Below is a small trained network, with its code and all its weights. Each question gives an input and a class and asks what happens when units are switched off, that is, made to give their printed mean instead of their output.

import numpy as np


def w(rows, s, z=0):
    codes = np.array(rows[::2]) - 128.0
    scale = np.full(codes.shape[1], s)
    scale[-1] = z or s
    return codes * scale


def f(y):
    return y / 2 * (1 + np.tanh(0.7978845608 * (y + 0.044715 * y**3)))


def log_softmax(a):
    a = a - a.max(-1, keepdims=True)
    return a - np.log(np.exp(a).sum(-1, keepdims=True))


def net(x, mask):
    res = np.array(x, float).reshape(1, 8) / 4 @ E
    y = f(res @ A[0][:, :-1].T + A[0][:, -1])
    res = res + np.where(mask, y, B[0][:, -1]) @ B[0][:, :-1]
    return log_softmax(res[-1] @ U[:, :-1].T + U[:, -1])


A, B = {}, {}
E = w([
[131,123,128],'x0',
[122,132,122],'x1',
[97,156,96],'x2',
[131,129,135],'x3',
[52,173,253],'x4',
[125,123,121],'x5',
[176,109,181],'x6',
[125,119,122],'x7',
],0.0051)
A[0] = w([
[209,76,53,58],'n1',
[188,144,97,9],'n2',
[87,223,42,230],'n3',
[85,88,255,9],'n4',
[14,159,35,126],'n5',
[58,143,156,131],'n6',
],0.0081,0.0016)
B[0] = w([
[91,255,160,228],'n1',
[55,196,146,111],'n2',
[164,106,192,255],'n3',
[133,232,97,234],'n4',
[156,85,209,237],'n5',
[225,206,104,188],'n6',
],0.0086,0.0019)
U = w([
[193,87,215,243],'0',
[145,119,168,250],'1',
[173,253,70,88],'2',
[187,114,157,101],'3',
[124,181,87,61],'4',
],0.011,0.0025)

Each question gives the input, the list of numbers given to net, and the class t.
The units are the neurons (one row each of A and B). Each row of codes is followed by its name. A weight is (code - 128) times the scale printed after its matrix; where a second scale follows, it is the last column's (A, B and U).
mask holds one flag per neuron, in row order. A switched-off neuron (its flag False) gives its mean, the last column of its row in B, instead of its output. The means were averaged over made-up inputs and are rounded, as every weight is.
A unit's drop is (log p(t) with every unit on - log p(t) with that unit switched off) / (log p(t) with every unit on - log p(t) with every unit switched off).
The circuit of an input: a set's keep is (log p(t) with only the set's units on - log p(t) with every unit switched off) / (log p(t) with every unit on - log p(t) with every unit switched off). Starting from all 6 units, units are removed one at a time, each time the one whose removal leaves the highest keep (on an exact tie, the one counted first), for as long as the keep stays at least 0.8.
circuit, biggest first: the units of the circuit, biggest drop first
k most important neurons: the k neurons with the biggest drops, biggest first
drop when u is switched off: that unit's drop, to one decimal
input [7,-3,-6,-8,8,-5,-6,-2], class 2: circuit, biggest first : [n4; n6]
input [-4,-4,8,0,-7,7,-8,4], class 0: circuit, biggest first : [n5; n3]
input [-6,3,5,8,3,1,-5,0], class 0: circuit, biggest first : [n5; n3; n1]
input [2,4,-2,-7,8,-2,-4,7], class 2: 2 most important neurons : [n4; n6]
input [-7,-3,3,2,-7,7,-8,5], class 0: 3 most important neurons : [n5; n3; n4]
input [-3,4,-4,8,6,3,-1,0], class 2: circuit, biggest first : [n4; n5]
input [2,4,-6,3,7,2,-3,-2], class 2: circuit, biggest first : [n4; n6]
input [5,7,0,-4,1,-3,-8,-5], class 0: circuit, biggest first : [n5; n3; n4]
input [-7,-3,4,-1,5,-1,-7,-1], class 0: 3 most important neurons : [n5; n3; n1]
input [-3,0,4,3,0,4,-6,7], class 0: 3 most important neurons : [n5; n3; n4]
input [2,4,5,5,-3,-7,-7,-6], class 0: drop when n4 is switched off : 0.1
input [7,0,1,-8,2,-4,-7,-1], class 0: drop when n5 is switched off : 0.3
